Each row is followed by its class.
[  75  187   -7  -32  153 -229   40 -101 -145  118 -151   52   71  377
 -261 -374 -203  301  -12 -326  -29  224  200  163 -127  146 -171   95
  113  -95  101   48 -215  287   79] -> Z
[-284  189   27 -224  257 -326   86 -187 -129 -125 -144 -218  284  158
 -240 -162 -139  115 -165 -455 -319 -148 -265  186  271  151 -403  203
   74 -212   77 -303 -271  251   42] -> H
[-179  109  -11  -67   53  291  -80 -492  -74 -547  172 -435  401  119
  136    2    3  251  138  214 -141 -379 -156  -10  368  175 -268  -56
   38  269  -54 -102 -157 -218  234] -> B
[-204  -59 -327  -10   97 -237  -17   82  140  -80 -107  124 -115   56
  -26 -249  195    8   95  -90 -171   82   82  206  271  175   19   28
   64  -15   52 -101 -258 -190    4] -> V
[  37  157  134  -80  -46  -87    2 -197   19 -115  -95  105  -94   -6
 -222 -433  -85  281  348  177   86  -50 -108 -146   40   12 -173 -215
   49  355 -147    0  -33  372  167] -> V
[ -44   57 -227 -100   34  150   37   54 -163  176  114   69 -198  -49
  165  -32  -83 -133 -414 -253   36  362  -10  -86   -8   76   -9   37
  -33  -17  262  -97    4 -322  -18] -> C
[-238  -92 -473  -34  203  -67 -103  134  -86  -74   98 -229  516 -310
   64  -98 -295   90 -162 -216 -231   68  129  -19  178   13 -298 -286
  -46 -207  -14 -350 -315 -132  242] -> H
[-123   69   79  236  246  221 -763  167 -469   93  229   74  244 -357
 -204   12 -259 -119 -235   21  -38  -25  -51   61 -337  258  147   66
  -72  115  180   42  138  -38 -165] -> C
[-208   92   96    2  110 -171 -245 -128 -464  223  218  241 -347 -316
  159 -145  133   37 -237   87    5  820  134   18  144 -213  173    7
  100  -70  338  -28  445 -647    4] -> A
[  -7    1  -49 -116   73 -121   60  303 -132  119   56   48  230  105
  -61 -578   70  152 -116 -254   74  -34   68  166 -220  317 -377  175
   -6 -221    6  -94 -339  326  170] -> V
[ 236  239 -132  -29  288  295 -115  625  -84   18   -9   39  224  390
  -26  105 -226  128 -425 -394  -85 -170  -60  120  -88  109 -232  156
   -6   29  326  -24 -457  262  -56] -> Q
[   3 -165 -266  142  -27 -296 -182   89 -189  277 -346  134  -37    4
  300 -697 -136   54 -120 -209  189  524  152  177   59   53  -89 -109
  173 -142  199 -212   50  198  -74] -> B
[-148  135  -77  -45  147   13   58 -107  -96  149  173  -28   86  -64
 -273  174 -290  200   67 -201 -168  299   15   70  176   77  -59 -189
   77 -201  -36   24  -26 -208  -62] -> T
[ 108   11  -67 -119  -68  454  445  138  137 -110  194 -503  172   87
  122  614 -136   50  -88  -72   -6 -316  106   -1 -186  -25   22 -111
 -148   36 -269  215   65 -143   32] -> W
[  90  260 -151 -138  -79   14 -189 -111  253  307 -126   -3 -240 -387
  -86  200   12  142  350   73  -63   57 -245 -102  363  -98   56 -280
   52  191 -217  108  116  428    9] -> H
[-109    4 -273  -50  293   83 -271  468 -291 -137   -3  339  198  318
  -44 -832 -374  310  -20  -13  -98 -277  -46  241   97  511 -442  -69
    8   93   93 -141 -640  188  138] -> C
[ -44  170    8   77  174 -152 -472  477   28  352 -152   40  186  241
  -50 -214  -44  121   -9 -358 -149    8 -291  -70  132  223 -152  280
   92 -131  131  120   77  323  -56] -> Q
[  58 -172 -354  101  -14  -96 -125  220  223  509 -288  694 -311  153
  125 -506  -99 -176   42   48  206  336    4  -26  109  246  132  234
  118 -176  399  161 -615   22 -195] -> H
[-143  110   -5  161   81 -124 -564   82 -382  517  188  -22  -72  289
 -255  155  180 -114 -261  210 -268  258  -35 -145 -113 -216  342  246
  240 -345  -85  429  525 -522  -81] -> C
[  32   34  -63  -52   84   86 -104  213  -58   27 -171 -113  -93  -85
   53  237   82  -35 -145   -5   12    6 -106  -58   17 -140  102    4
  -87  272   96 -113   -1  123 -173] -> R
[ -70 -153 -105   11 -157   99 -128 -138  154  148   81  209 -230   94
 -178  -89 -170  -46  283  453  -36 -260  -53    5  188  211  116    1
 -110  184 -244  140 -172  -14  -22] -> Z
[  29  -40  -81  156 -171  -11 -211  263  118  114   12  185  129 -145
  192 -372  130  -82 -125 -154  106   59   -3  -69 -183   72  104   36
   23 -227  -79  -76  131  190   25] -> V
[ -21  228   27  -59  -30  106 -585  169 -212  -48  -11  -34  258  214
  -99 -230  106  210 -175  119 -207 -313 -134  123  207 -180 -113  210
  -81   77 -438  227  124   92  -64] -> H
[ -44   76   22   67  -15 -277   84  208   38  -71 -256 -146 -257  233
 -250  167  138  113    2 -139  151 -137 -169 -153  201  -68   44  -47
  123  158   52 -216 -207  720 -169] -> W
[-107 -146  211 -105   -8 -132  128   64  -87 -254  134  -57  107  105
   86 -163  416 -202 -403  181   32 -211   26  -38   10  -93 -117  248
 -148   24 -127 -218   -3  -69 -106] -> Q
[  70  396    4  -25   94  133  -88  -43  168 -226  -26 -143  165  128
  -92   13  248  254  160  -75  -92 -119 -182  116  259  187 -142   44
   67  214  -42   84   -5   57  145] -> T
[-177 -240  -78   72  -29  -96 -114 -103   89  181  186 -198  319 -163
   84   74   31  -63 -371 -281   27   37  143  -34 -205  -95  260  166
  -84  -86   38 -128  214 -139    3] -> R
[  23   27   -5  -75   78  -87   72 -140   86  107   43   94 -127   73
  -24  281    4  -43 -109  -60  -66  194    7  -48  -86  -88   77   -1
   74 -236  228   88   70 -187   52] -> E
[-128  203  107  -41   95   15 -106 -358 -106 -143   38   49  153 -252
 -124   -8   84 -114 -141 -153  -63  199   85   41 -190  -89 -192   -9
   58 -118  194 -123  -38 -258  274] -> V
[  14  198  223  109   15   99   24  258 -156 -170  125  -93  -51   27
   63  345  126  -31 -246 -277   42  -16  -14 -104  -85 -153   83  139
  -54  -58  -86    3  213   50 -173] -> R
[  85  -12 -114  -86   51 -127  -41  169   50  105 -126   39   30   73
   17 -336  295  273  241   73  188 -112 -150  218  393   16   -7  -47
  227  177 -170 -114  -62  369 -218] -> V
[ -38  -49 -230    1   29  -44  168  245  331  266 -110   46   30  118
   33   32  156 -122  -13 -116  -97  -67  -87  -32   97  178  224  229
  -18 -187   37   41 -227    7  -59] -> W
[  19 -100  174  -96   70    2  117 -327 -241 -259   51 -355  199  -14
  -52  282  -87   -6 -184  -70  -10   18   81  -76 -165 -198  -70   23
 -155   61  121  -22  127 -197  -30] -> B
[ 164  181  442 -173   47  130  141 -292   90 -402  -22 -134 -119  -40
  -10  513  309  -28  262 -199  165  -87 -387 -128  207   14 -232 -162
  153  136  447 -133  168   49  -12] -> Q
[ 102 -222 -186  179  -10 -303 -164  216  -36  147 -300   74 -255  185
  203 -415 -435  102  332   60  160   16  -62   36  589 -225   55  -57
  282  345  157  132   34  215 -296] -> H
[-171   35  -88  134   31  -46 -269 -397  289 -275  -90  359  227   97
 -132 -148 -488  181  400 -323 -146   33  -55   24  364  -53 -266  -55
  189  -56  102  -96 -346 -184  133] -> E
[ -45  -66 -121   70   51   29 -138   83  115  209   60 -303  106  166
 -263  454 -445   27  -21  -92 -104 -233  -31   27  132   38  263  133
   47  113   42   84  154  -10 -200] -> V
[-159 -135  -88    6  229 -246  -14  530 -136   34 -139  -10 -188  778
 -417  -74  252   82 -140  425 -130 -435  138  -71   35  221   38  153
  -75  143 -126 -130 -495  247  -39] -> R
[  93   22 -352   74  -94  209 -327  138  482   22 -272  260   71  115
  249 -369  129   53  160  -14   89 -425 -250   52   56  397  -59  -77
  -21  168  -12  -44 -221  349  328] -> A
[ -27    7 -127   51  149 -228   -9 -250 -161  -79  108 -449  127 -298
 -265  390  -31   10 -125  -12   42  148  -31    8  104 -179  182 -145
   71  172  325 -218  262 -148  108] -> W
[  99   66  322  -66   20 -116 -134 -248  -33 -144  -40   -9 -175 -275
  -48  385 -313  -19  -45   77   17   72 -217   10 -338 -192 -150 -275
   14   27  300  -55  528  165  217] -> D
[-429   34 -382  324  254   53 -697  498  -10  151   88  184  405  294
 -124 -574 -338  405  376  -17 -449 -318   26  105  534  368  -51   46
   13  128 -457  201 -424  -42   -5] -> R
[ -64  112 -121  -49   42 -143  125 -139 -104   18  -94   43   39 -327
 -154 -239 -205    1   97  -49  -25  164   31  168  -40   90  -30   28
   27 -166    4  -49 -106   22   78] -> B
[ -40   57   -5  -76   85   84  -58  149 -111   -2   80   75  -96  145
 -171 -109  146   47   24  -74    4   58   68  -35 -177  234 -163   29
   14  -47  152  135 -221 -125  113] -> B
[ 247  127  231  -35  -87   80   -4  112   21  -41 -103  -48  108  230
   24  -34 -331   55 -174  -54   46 -186   -3 -119 -149  -92  -87  118
   -8   -7  -15  133   35  514 -169] -> T
[ -31   86   42   52   68 -163   34 -328 -242  -49  156 -213  221 -130
   11 -153 -132   45 -302 -272  -49  288  175  100  -60  -88  -68   24
  -11  -15  106 -184  233 -114  150] -> D
[   9 -140 -263  229    8  192  286  531  158  432  -34   72 -178  135
  314  155 -183  -83   18   -3  121  -94   46  -12  274  -39  330   76
  114  -19  192  121 -385   34  -91] -> V
[-280  -17  180  115  163 -393 -146   88  -15  -80 -138  319  333  423
 -288 -787  -25  312  338 -120  -61   -3   31  173  -42  424 -466  138
  172 -334  -59 -136 -275   86  311] -> D
[ -95  -22 -245   84  137 -119 -105  474   88  371   91 -108   66 -123
  -55  142 -170   73  -69 -429 -158   83   92    4  -63  253  391   13
   98 -325  164 -112  170   88  -14] -> T
[-113  173 -196 -101   77  381 -254  153   39  127  281   47  104  -44
  174  -42  242   95  -81  -39 -171  -27   19   55  -50  307 -123 -104
    4  -88  -82  178  -58 -276  271] -> C
[ -51  136  -89  -67  164  120 -483  131 -286  141  119  206 -181  -37
  -79  -73  168   98  180   70 -137  309   60  -84 -122  407  -13 -135
   50 -193  209  203   68 -347  147] -> C
[ 108   -6  275   61   12 -101 -116 -255 -260 -216   64 -120 -173  -47
  -55  181  -30  -36  -64  -86  178  105    6  -63 -198  -39  -53  -63
   -5  132  270 -105  369  -47  100] -> H
[ -62  206   39 -268  102   95  445  -19  126 -183  176 -101  -98   -3
 -127  118  265  289  135 -223   -1  105   24   41 -130  199 -191 -112
   26   33   -5  -42 -133 -152  276] -> T
[-114  -18  -26  -41  -32  -23 -270 -263   10 -198   33  464   73 -130
  250 -374 -146   -4 -203   78  -34   49   19   90  -17   34 -106   90
  -84 -211   13 -167 -190    3   55] -> Z
[ -91 -178 -162  117   79 -187 -159  339  -35  515   51  112   -9 -191
    8  122 -558 -147 -310 -144   24  277  138  -54  -67  -99  357  226
   -2 -257  394   34  183 -171 -129] -> R
[-253  289  160   24   82  113 -369   72  -67  -57   66  297  115 -143
   38 -333  -63   74   71   54 -258   45 -267   19  236   96 -274  -78
   71  -99 -113   -8   30 -102  125] -> H
[ 166  -49  121 -191   65   20  337   81  -24   58   20   27 -117  320
  -16  116 -121  -15  -48   -2  -37   68   38 -152 -187  -40 -120   85
  -28 -107    6  113 -110  -34 -155] -> W
[  60 -475 -405  185  -57 -266  176   60  295  379 -343  363 -213 -131
  320 -748 -273  173  658   75  309   42   62  272  238  279  125 -243
   20  141  158   41 -178  119  314] -> B
[ -73  -48  -23   30 -193  -57 -163 -410  -29 -146 -131   36  -38 -351
  115 -185   -8   24  229  222   44   44 -152   19  307 -186   -2 -181
 -118  202 -163  -49  165  -15   52] -> R
[  61  -32 -211  121   74  153 -269   36  120  294 -235  -14  -93  165
  103  405 -236 -146 -231 -209   18  -85 -206   44   90   49  310  346
  -29  103  759  103 -203  -55   52] -> V
[ -42  202 -258  228  -55 -162 -371  319   98  313 -393 -123  423  -64
   22 -563 -209  257  268  -95  -47 -231 -325  295  594   47   35  315
   85  130 -421   10  -11  651 -139] -> W
[  29  -52    9 -174  -40  -23  325 -195 -227 -366   34 -541  331   14
 -168  -79  -22  141  -11   65  171 -223  126  182   45   56 -304  -60
 -119  199 -307 -267    4  125   20] -> Z
[-140 -456 -162  159  -85  298   -9  190   55   -5  172 -174  165  238
  281   74 -311 -184 -103  -22  -79 -431  100   13    2  138   42   63
 -144   66  156  129 -309 -261   -9] -> R
[  47  -34  311   -5   53  -65 -176  206   65 -147  -83  205  118  189
  -95 -224  114   69  132 -225  114 -283 -180  143 -151  139 -333  223
    5   13  172   54 -154  298   62] -> D
[-110  -92   41  -10 -161 -322   81 -198  157 -167   89 -239  154 -237
 -112 -134   98  169  196  -30   22 -149 -223   59  340  101 -120   29
  -77   72 -359 -383  158  426  -16] -> B
[ -51  345 -141   12    8  -85 -291  316  226  451 -290  134   10  -16
 -104  -79  899  -85  108 -107   12   71 -329   69  506  109   60   44
  219 -296  -32   -7   42  191   48] -> R
[ -86  430 -109  -54  255 -237 -268  345 -245 -143  -40    9  -57  165
 -230 -266  -95  298  -50 -250  -53  289 -140 -103  -46  382 -413   56
  206 -136  260  -61 -128  252  137] -> Q
[  80   25 -418  123  180  -31 -208  232 -221  748  -54  -34 -123  -26
   59 -130   49   52  -87 -309   25  504   15  124  164   47  158 -110
  143    2  343   19   57 -123  127] -> W
[  -7  -10  -89  116    8   10 -221 -160  -32   87   18  278   57 -207
 -190   87 -157    1   33    3  -18   56   35  187  158 -243  180  -24
    4  -12 -146  -68 -116  -49 -202] -> R
[ -17  -20 -304  -45  252 -303 -192  696   -2  291  -92  -83  122  349
  -30 -493  148  318  250  -35    4  -17 -284   76  291  485 -301  327
  213  -34   94    2 -269  289  -33] -> T
[  36  -41  -82    1   12   68 -174 -271   10 -112 -176   76   68  409
  -64 -178  -22  221  253 -385  -28 -171  -36  285  199  163 -260 -108
  209  -15  166 -138 -423  183   99] -> W
[-118  300  200    0   29   98 -283 -264 -331 -212  186  -56  259 -213
   16  140   93   67 -341 -103 -275  151  -73  132 -418 -190  201  102
  -12 -381 -213  -11  535 -311   89] -> Z
[ -40  192  252  -80   13  -12  618  334  402   35  -46 -461 -245  565
  -85  715  508   60  130 -100    4 -185 -219 -476  189  161  143  148
   90  -39   10  237   24  178 -103] -> H
[ -96  412  142   40   -8   -8   65 -317   38 -148 -104 -320  406 -354
   41   -5  355  -39 -160 -271   -5   85 -236  201  216 -151   26  233
  193  -21   16 -272  180   43   69] -> H
[-117   55 -113   47   32  200  -76 -116   36   -3  119   95   77 -184
  103  -37   16  -77   79  -75  -48   96   41   39  211  -37  -75 -184
  132  -27  274   18 -161 -408  242] -> R
[  22  208 -207  263   57 -117 -328 -308 -520   33  -29 -196  171 -507
   86 -465  -58   30 -165 -249  282  499  146  271  373 -130   15 -292
  227  146  428  -94  284  -56  110] -> B
[-101  140  -82  -82   50  -96   -7    7  -44 -109   -6   14  -88  -36
 -153   -2  212   32 -158  -53   23   88   48   37   88    9  -99   17
  -55   56   26 -129 -139    3   57] -> R
[ -14   44 -139 -134  186   22 -214  249   25  169  -59  106  -54 -162
 -114  146 -317  115  179  149 -227 -190 -343  105  387   63 -119 -132
  -86  158 -226 -135  -95  280 -196] -> H
[ 247  118  155 -266 -200  402   -4 -174  377 -396  -33  120 -268   96
   58  223  165  -92  260  439   14 -438 -304 -221 -230  161 -211 -128
  -91  295 -130  226   -7  110   89] -> A
[ -40  212 -270   36  165  164 -527  368  275  267  -87  480  278   29
 -225 -369 -184  235  356  102 -170 -362 -233   78  207  340   70  -95
  106 -139 -191  173 -232  192  142] -> W
[  19   42  -44  -25   71  105 -155 -141   75 -145  107  229  -74  -78
  -63  206 -179   18   39  143 -184   52  -29 -186  -83 -106   28 -190
  -27  -10  -24  -10  -59 -172   36] -> T
